Each row has a name. Each piece below is followed by the name of the row it came from, unless a question asks for something else. Each question is about the rows just above it.

Z: [ 69 117 140 106 183 142 117]
V: [168 142 179 123 144 116 155]
F: [116 142 144 123 179 156 168]
Which row holds these entries in another order? [155 116 144 123 179 142 168] -> V
[116 168 144 123 142 179 155] is which row reordered? -> V
Which row holds these entries in another order? [144 123 156 168 116 142 179] -> F
Which row holds these entries in another order? [116 155 168 142 179 123 144] -> V
Put [116 123 142 144 156 168 179] back in order: which row is it? -> F
Which row holds these entries in another order? [117 142 117 106 183 140  69] -> Z

K: [155 114 154 112 104 149 130 157 104 139  98 155 100 137 127 102 154 145
 119]
E: [114 129 143 152 159 166 165 164 155 142 130 118 108  95  93  91  91 100
 107]
C: [154 137 119 149 114 145 155 102 100 139 157 127 130 154 103 155  97 104
 112]
W: [141 111 107 100 102 126 110 153 100 106 118 117 137 130 102 144 108 145
  99]
D: [114  75 103 160 179 141  87  82 133 179 168 116  72 100 156 184 143  89
  78]
Y: [166 117  78  83 130 176 179 137  87  72 107 160 181 159 102  74  94 144
 180]
J: [172 163 145 116  89  85  95 116 142 164 169 161 138 111  86  87  96 124
 151]
A: [116  87 145  89 161  85 138 111  97 142 124 116 164 169 151 172 163  86
  95]
B: [154 157 137 112 102 104 130 155 155 139 114 100 104 127 149 154 145 119
  97]
R: [153 145 144 141 137 130 126 118 117 110 107 106 100 102  99 100 103 108
 111]
X: [ 82 135 180 156  95  74 122 173 165 110  76 109 164 177 128  77  94 154
 182]
[108 145  99 141 111 107 100 102 126 110 153 100 106 118 117 137 130 102
 144] is which row reordered? -> W
Put [ 97 100 102 104 104 112 114 119 127 130 137 139 145 149 154 154 155 155
 157] back in order: which row is it? -> B
Which row holds these entries in another order? [ 97 100 102 103 104 112 114 119 127 130 137 139 145 149 154 154 155 155
 157] -> C
Which row holds these entries in another order? [116 142 164 169 161 138 111  86  87  96 124 151 172 163 145 116  89  85
  95] -> J
[119 100  97 145 130 154 112 139 155 157 104 155 149 127 114 104 137 102
 154] is which row reordered? -> B
Put [ 99 100 100 102 103 106 107 108 110 111 117 118 126 130 137 141 144 145
 153] back in order: which row is it? -> R

G: [116 125 118  78 179 121 176]
T: [179 125 175 118 116  78 121]
L: [125 117 121  78 116 175 179]
Which row holds these entries in another order? [ 78 116 175 125 179 121 118] -> T
[176 121 179  78 118 125 116] is which row reordered? -> G
[ 78 116 118 121 125 175 179] is which row reordered? -> T
[121  78 116 118 175 125 179] is which row reordered? -> T
[125 175 118 116  78 121 179] is which row reordered? -> T

M: [122 143 164 161 139 179 138 118  81 189 119 130 149 157  96  97 123 142
 195  89 161 129 158 191 171 105 161 100 104 148 107 115 188  71 161 131
  80 115  96 153 184 120 157 119 101 145 160 144 142 105 108 135  78 105]
S: [192 191 179 148 139 105 142  80 158 145 171 101  81 195 143  97  96 115
  71 144 153 131 129 122 161 130 189 118 149  97 108  78 123 161 100  96
 120 161 160  89 142 106 164 119 105 157 107 118 115 157 161 135 184 138]
U: [120 121 117 144 134 112 119 141 124 138 122 121 123 125 128 123 140 138
 128  91 133 103 127 115 152 116  91 151 115 109 104 126 139  89 145 103
 137 127 119  91 103 115 118 137 153 133 116 113 125 134 116  85  97 123]
N: [122 143 164 161 139 179 138 118  81 189 118 130 149 157  96  97 123 142
 195  89 161 129 158 191 171 105 161 100  97 148 107 115 192  71 161 131
  80 115  96 153 184 120 157 119 101 145 160 144 142 105 108 135  78 105]
Q: [ 92 103 188 105 159 165  80 159  93 133  85 143 134 138  61  98 117 175
 119 163 140 161 151 146 179 108 161 148 177 146 106 113  93 169  72 158
 108 182 102 137  53 144 132 100  72 167 136  67 134 115 121 166 125  95]
Put [105  78 135 108 105 142 144 160 145 101 119 157 120 184 153  96 115  80
 131 161  71 192 115 107 148  97 100 161 105 171 191 158 129 161  89 195
 142 123  97  96 157 149 130 118 189  81 118 138 179 139 161 164 143 122] back in order: which row is it? -> N
Put [ 89 126 116 137 118 109 152 127 151 123 153 128 113 140  97 125 119 125
 127 124 128 138 141 123 133 144 134 120 116 103 103 122 115 119 138  91
 117  85 121 103 123 115 145 137  91 133 134 139 115 104 116  91 121 112] back in order: which row is it? -> U
Put [ 71  78  80  81  89  96  96  97  97 100 101 105 105 106 107 108 115 115
 118 118 119 120 122 123 129 130 131 135 138 139 142 142 143 144 145 148
 149 153 157 157 158 160 161 161 161 161 164 171 179 184 189 191 192 195] back in order: which row is it? -> S

Duvi: [110 127 157 120 162 156 113 129 125 128  86 103 168]
tedol: [121 149  79 106  87 110 161 175 145 183 140  84 149]
keli: [ 93  82 116 116 109 119 144 164 168 150 139  80 149]
Niduf: [100  93 109 118 103 115 159 146 161 162 145  95 152]
mokof: [106  90 108  97 116 143 172 174 158 182 182  78 168]
Saze: [110  86 128 129 103 120 161 157 125 156 127 113 168]
zizas: [ 76  97  92 112 107 125 139 156 164 150 137  82 145]
vari: [112 164 150 125 156 145  75 137  97  82 139  92 107]
voz: [ 91 174  91 117  82  82 157 168 151 142  95  52 108]
feno: [ 90 147 103 132  86 105 160 142 161 154 101  67 103]
zoni: [107  85 141 132 108 123 119 166 156 146 105  97 147]
Which row holds these entries in another order? [110 120 103 127 113 129 128 168 156 161 157  86 125] -> Saze
[150 137  82 145  76  97  92 112 107 125 139 156 164] is which row reordered? -> zizas
[149  84 140 183 145 175 161 110  87 106  79 149 121] is which row reordered? -> tedol
[145  82 137 150 164 156 139 125 107 112  92  97  76] is which row reordered? -> zizas

lalel: [106 143 130 127 130 138]
nok: [153 151 139 121 117 119]
motab: [106 143 138 130 129 127]
dofom: [168 147 147 127 153 126]
palef: [138 119 146 139 120 133]
rega: [134 129 135 147 129 126]
Kunor: [139 146 120 119 137 133]
vota: [156 131  99 134 103 155]
lop: [102 131 157 137 139 136]
motad: [102 137 131 157 136 138]
Beb: [115 130 137 139  80 138]
[127 129 130 138 143 106] is which row reordered? -> motab
[133 120 139 146 119 138] is which row reordered? -> palef
[138 102 137 131 157 136] is which row reordered? -> motad

zati: [ 73  59 151  70 158]
gup: [151  70  72  59 158]
nari: [ 94 179  96 124 178]
bubet: [ 72  59 152  70 158]
Put [158 151  70  72  59] back in order: which row is it? -> gup
Which row holds these entries in another order? [158  70 152  59  72] -> bubet
Which row holds these entries in another order? [ 59  70  73 151 158] -> zati
Which row holds these entries in another order? [ 70 158  73  59 151] -> zati
[ 72  59 158 151  70] is which row reordered? -> gup

sil: [126 129 128 125 130 125 129 124 126 126 127 132 140 128 127 130 128 124
 123 129 132 126 129 126 128 123 129 123 124 121 122 120 128 117 144 129
 130 127 129 127 127 128 128 128 126 135]
Femip: [128 131 132 130 126 126 123 126 128 144 129 124 129 127 129 124 128 128
 117 128 127 123 129 126 130 127 129 124 132 128 120 121 140 128 128 127
 127 129 124 129 126 126 122 135 123 125]
Vovan: [128 129 137 126 129 129 120 124 126 157 125 125 130 130 126 127 129 128
 111 128 127 120 129 124 129 128 131 127 131 126 115 122 148 129 128 130
 123 129 122 127 127 125 120 133 122 129]
piv: [128 127 130 124 129 124 125 130 129 115 129 129 128 122 120 131 126 127
 157 111 129 126 130 128 129 127 128 127 126 122 120 132 131 125 120 122
 129 129 126 128 137 125 148 123 129 127]
Sulaf: [128 125 127 129 131 125 127 128 128 128 124 123 162 135 129 122 125 123
 130 124 127 127 126 126 130 122 128 127 132 134 130 129 128 130 120 130
 127 128 131 123 139 128 129 124 127 127]
Ganer: [130 133 131 135 125 129 112 129 128 194 124 127 121 132 129 131 127 128
 103 126 131 121 128 124 132 127 129 125 126 129 126 120 149 129 131 128
 126 133 121 125 122 126 124 134 125 127]
Dapi: [124 130 123 127 129 126 129 119 157 126 148 115 129 125 129 131 128 137
 128 122 129 120 122 128 111 120 122 127 128 126 126 125 129 128 129 124
 125 129 127 131 130 132 129 127 130 127]
tir: [130 128 132 123 128 127 120 132 128 155 127 127 131 128 131 120 127 130
 101 127 125 121 128 127 131 128 133 125 131 131 124 120 143 129 129 129
 127 123 125 127 131 124 124 132 125 127]
fogos: [128 132 134 120 127 128 114 139 126 156 127 130 128 132 128 131 123 130
 102 130 127 126 130 132 134 131 128 123 124 128 109 112 147 126 131 127
 129 124 122 128 125 126 125 135 135 126]
Paka: [130 130 131 122 130 128 118 131 128 144 125 129 128 129 127 127 128 128
 114 130 125 127 128 130 128 128 127 127 128 130 119 127 140 125 129 130
 130 127 125 129 129 127 126 132 125 126]
pir: [130 128 128 140 130 128 120 133 123 175 126 126 129 130 130 115 125 127
 110 126 130 120 127 128 130 130 132 128 130 127 121 119 150 127 129 127
 129 129 124 127 126 128 118 134 122 127]
Put [124 122 126 130 119 125 130 127 125 127 128 124 129 123 122 128 129 131
 128 127 125 137 132 128 128 129 129 129 157 120 129 148 129 122 130 126
 129 131 127 126 127 120 115 126 111 129] back in order: which row is it? -> Dapi
Put [129 124 129 126 126 122 135 123 125 128 131 132 130 126 126 123 126 128
 144 129 124 129 127 129 124 128 128 117 128 127 123 129 126 130 127 129
 124 132 128 120 121 140 128 128 127 127] back in order: which row is it? -> Femip
[120 130 124 123 124 130 132 130 123 127 126 126 135 127 127 128 126 128
 129 128 123 144 125 129 129 129 127 128 129 128 129 128 129 125 126 117
 126 127 124 121 132 122 126 140 128 128] is which row reordered? -> sil
Put [111 115 120 120 120 122 122 122 123 124 124 125 125 125 126 126 126 126
 127 127 127 127 127 128 128 128 128 128 129 129 129 129 129 129 129 129
 129 130 130 130 131 131 132 137 148 157] back in order: which row is it? -> piv
Put [111 115 120 120 120 122 122 122 123 124 124 125 125 125 126 126 126 126
 127 127 127 127 127 128 128 128 128 128 129 129 129 129 129 129 129 129
 129 130 130 130 131 131 133 137 148 157] back in order: which row is it? -> Vovan
Which row holds these entries in another order? [127 122 134 118 128 126 127 124 129 129 127 129 127 150 119 121 127 130
 128 132 130 130 128 127 120 130 126 110 127 125 115 130 130 129 126 126
 175 123 133 120 128 130 140 128 128 130] -> pir

Vono: [ 86 153 108 132 141  87 136 151  69 128]
duz: [124  84 128 135  87 148 159 138 144 171]
Luf: [ 69  86 107 141  87 151 132 153 136 128]
beg: [ 96 114 152 124  70 108 142  91 156 126]
Tumes: [ 84 135 159  87 138 127 171 148 124 144]
Which row holds these entries in another order? [ 69  86  87 108 128 132 136 141 151 153] -> Vono
Put [153 136 128  69  86 107 141  87 151 132] back in order: which row is it? -> Luf
Which row holds these entries in another order? [128  69 151 136  87 141 132 108 153  86] -> Vono
Put [ 84  87 124 128 135 138 144 148 159 171] back in order: which row is it? -> duz
[ 84  87 124 127 135 138 144 148 159 171] is which row reordered? -> Tumes
Put [171 144 138 159 148  87 135 128  84 124] back in order: which row is it? -> duz

